Here is a tiny trained network, its code and every weight. The questions are about switching its units off for an input and a class, where a switched-off unit gives its printed mean instead of its output.

import numpy as np


def w(rows, s, z=0):
    codes = np.array(rows[::2]) - 128.0
    scale = np.full(codes.shape[1], s)
    scale[-1] = z or s
    return codes * scale


def norm(h):
    return h / np.sqrt((h * h).mean(-1, keepdims=True) + 1e-5)


def f(y):
    return np.maximum(y, 0)


def log_softmax(a):
    a = a - a.max(-1, keepdims=True)
    return a - np.log(np.exp(a).sum(-1, keepdims=True))


def net(x, mask):
    res = np.array(x, float).reshape(1, 3) / 4 @ E
    u = 0
    for l in range(2):
        y = f(norm(res) @ A[l][:, :-1].T + A[l][:, -1])
        res = res + np.where(mask[u : u + 15], y, B[l][:, -1]) @ B[l][:, :-1]
        u += 15
    return log_softmax(norm(res)[-1] @ U[:, :-1].T + U[:, -1])


A, B = {}, {}
E = w([
[92,120,246,131,198,136],'x0',
[89,121,82,174,174,166],'x1',
[64,31,142,126,51,161],'x2',
],0.013)
A[0] = w([
[33,133,56,27,83,133,126],'0.n0',
[180,134,79,119,88,202,55],'0.n1',
[168,190,165,27,87,63,78],'0.n2',
[236,217,103,189,235,70,50],'0.n3',
[135,183,23,138,116,86,94],'0.n4',
[70,115,55,186,206,218,2],'0.n5',
[66,201,77,252,176,241,25],'0.n6',
[56,153,19,246,183,193,63],'0.n7',
[156,164,189,93,19,36,54],'0.n8',
[133,145,234,117,218,149,106],'0.n9',
[90,22,136,172,3,157,125],'0.n10',
[130,188,26,111,141,41,132],'0.n11',
[118,125,105,79,151,154,103],'0.n12',
[170,86,121,152,108,79,81],'0.n13',
[169,122,193,186,149,193,77],'0.n14',
],0.0066,0.0087)
B[0] = w([
[87,138,174,166,130,87,193],'0.n0',
[110,121,136,175,132,97,140],'0.n1',
[161,57,120,119,185,141,175],'0.n2',
[127,155,166,121,73,254,240],'0.n3',
[119,132,153,181,118,97,202],'0.n4',
[137,72,87,108,206,127,151],'0.n5',
[136,46,86,81,179,140,170],'0.n6',
[172,60,131,101,174,112,203],'0.n7',
[167,44,108,121,194,139,163],'0.n8',
[121,134,118,225,82,71,223],'0.n9',
[174,174,157,162,124,188,255],'0.n10',
[120,134,164,202,117,105,236],'0.n11',
[107,135,143,143,151,120,128],'0.n12',
[112,132,151,147,143,79,132],'0.n13',
[137,107,157,164,120,117,143],'0.n14',
],0.0088,0.0055)
A[1] = w([
[80,91,148,118,110,142,66],'1.n0',
[38,154,177,80,170,94,65],'1.n1',
[140,154,61,134,92,87,2],'1.n2',
[138,200,112,112,168,133,7],'1.n3',
[121,105,156,167,176,153,153],'1.n4',
[122,163,137,104,107,206,111],'1.n5',
[154,75,114,68,184,123,103],'1.n6',
[173,190,71,117,168,125,94],'1.n7',
[185,106,160,4,101,68,10],'1.n8',
[157,135,39,128,101,107,90],'1.n9',
[70,126,60,99,180,142,104],'1.n10',
[127,90,81,129,66,148,133],'1.n11',
[54,80,108,109,87,173,3],'1.n12',
[183,125,155,175,107,100,198],'1.n13',
[156,192,123,131,195,107,127],'1.n14',
],0.015,0.0048)
B[1] = w([
[149,187,135,58,147,119,155],'1.n0',
[65,174,114,145,138,40,148],'1.n1',
[62,140,165,178,102,39,157],'1.n2',
[154,96,151,75,65,172,155],'1.n3',
[168,122,81,143,102,77,220],'1.n4',
[179,182,74,127,111,148,157],'1.n5',
[174,134,35,137,106,142,152],'1.n6',
[137,124,204,84,94,171,182],'1.n7',
[81,25,67,67,249,159,150],'1.n8',
[88,133,198,154,211,73,177],'1.n9',
[88,55,77,45,182,114,151],'1.n10',
[111,148,197,118,168,93,183],'1.n11',
[188,167,187,42,113,175,158],'1.n12',
[96,126,44,135,144,156,247],'1.n13',
[96,88,196,44,84,147,201],'1.n14',
],0.011)
U = w([
[148,187,184,76,62,218,240],'0',
[57,160,174,195,143,19,7],'1',
[117,45,88,71,217,146,90],'2',
[156,156,5,180,90,139,142],'3',
],0.019,0.0016)

Each question gives the input, the list of numbers given to net, and the class t.
The units are the neurons (one row each of A and B). Each row of codes is followed by its name. A weight is (code - 128) times the scale printed after its matrix; where a second scale follows, it is the last column's (A, B and U).
mask holds one flag per neuron, layer by layer. A switched-off neuron (its flag False) gives its mean, the last column of its row in B, instead of its output. The means were averaged over made-up inputs and are rounded, as every weight is.
A unit's drop is (log p(t) with every unit on - log p(t) with that unit switched off) / (log p(t) with every unit on - log p(t) with every unit switched off).
The circuit of an input: a set's keep is (log p(t) with only the set's units on - log p(t) with every unit switched off) / (log p(t) with every unit on - log p(t) with every unit switched off). Starting from the 12 units with the biggest drops (on a tie, the unit counted first), units are removed one at a time, each time the one whose removal leaves the highest keep (on an exact tie, the one counted first), for as long as the keep stays at least 0.8.
units of the circuit, in order: the units of the circuit, biggest drop first
most important unit: the unit with the biggest drop
top k neurons: the k neurons with the biggest drops, biggest first
k most important neurons of layer l: the k neurons of layer l with the biggest drops, biggest first
drop when u is switched off: that unit's drop, to one decimal
input [-4,3,-3], class 1: most important unit -> 0.n10
input [4,0,2], class 1: 3 most important neurons of layer 1 -> (1.n6; 1.n5; 1.n1)
input [8,-3,6], class 1: 2 most important neurons of layer 0 -> (0.n3; 0.n9)
input [-3,-5,-4], class 2: top 4 neurons -> (0.n10; 0.n2; 1.n8; 0.n8)
input [-8,8,6], class 1: units of the circuit, in order -> (1.n11; 1.n9)
input [-2,-8,7], class 2: top 2 neurons -> (1.n8; 0.n3)
input [-6,-5,-5], class 1: top 3 neurons -> (1.n9; 1.n2; 0.n10)
input [1,3,3], class 3: top 4 neurons -> (0.n10; 1.n4; 1.n14; 0.n3)
input [0,0,3], class 3: top 3 neurons -> (0.n10; 0.n3; 1.n14)
input [3,0,-3], class 3: top 2 neurons -> (0.n9; 1.n7)
input [6,-7,3], class 2: top 3 neurons -> (1.n8; 0.n11; 0.n0)
input [-4,-5,4], class 2: top 3 neurons -> (0.n3; 0.n9; 1.n8)
input [-5,-6,2], class 2: top 3 neurons -> (1.n8; 0.n9; 0.n8)
input [-2,-3,2], class 3: top 2 neurons -> (0.n10; 0.n7)
input [-8,-1,-8], class 0: units of the circuit, in order -> (1.n7)
input [2,2,3], class 3: 3 most important neurons of layer 1 -> (1.n14; 1.n4; 1.n7)
input [4,-5,1], class 2: top 2 neurons -> (1.n8; 0.n11)
input [-3,6,0], class 2: drop when 1.n10 is switched off -> 0.3
input [-7,7,-3], class 1: drop when 1.n9 is switched off -> 0.1
input [6,-5,2], class 1: most important unit -> 0.n9
input [-6,5,8], class 0: drop when 1.n12 is switched off -> 0.4
input [1,-1,-4], class 0: drop when 1.n14 is switched off -> 0.2
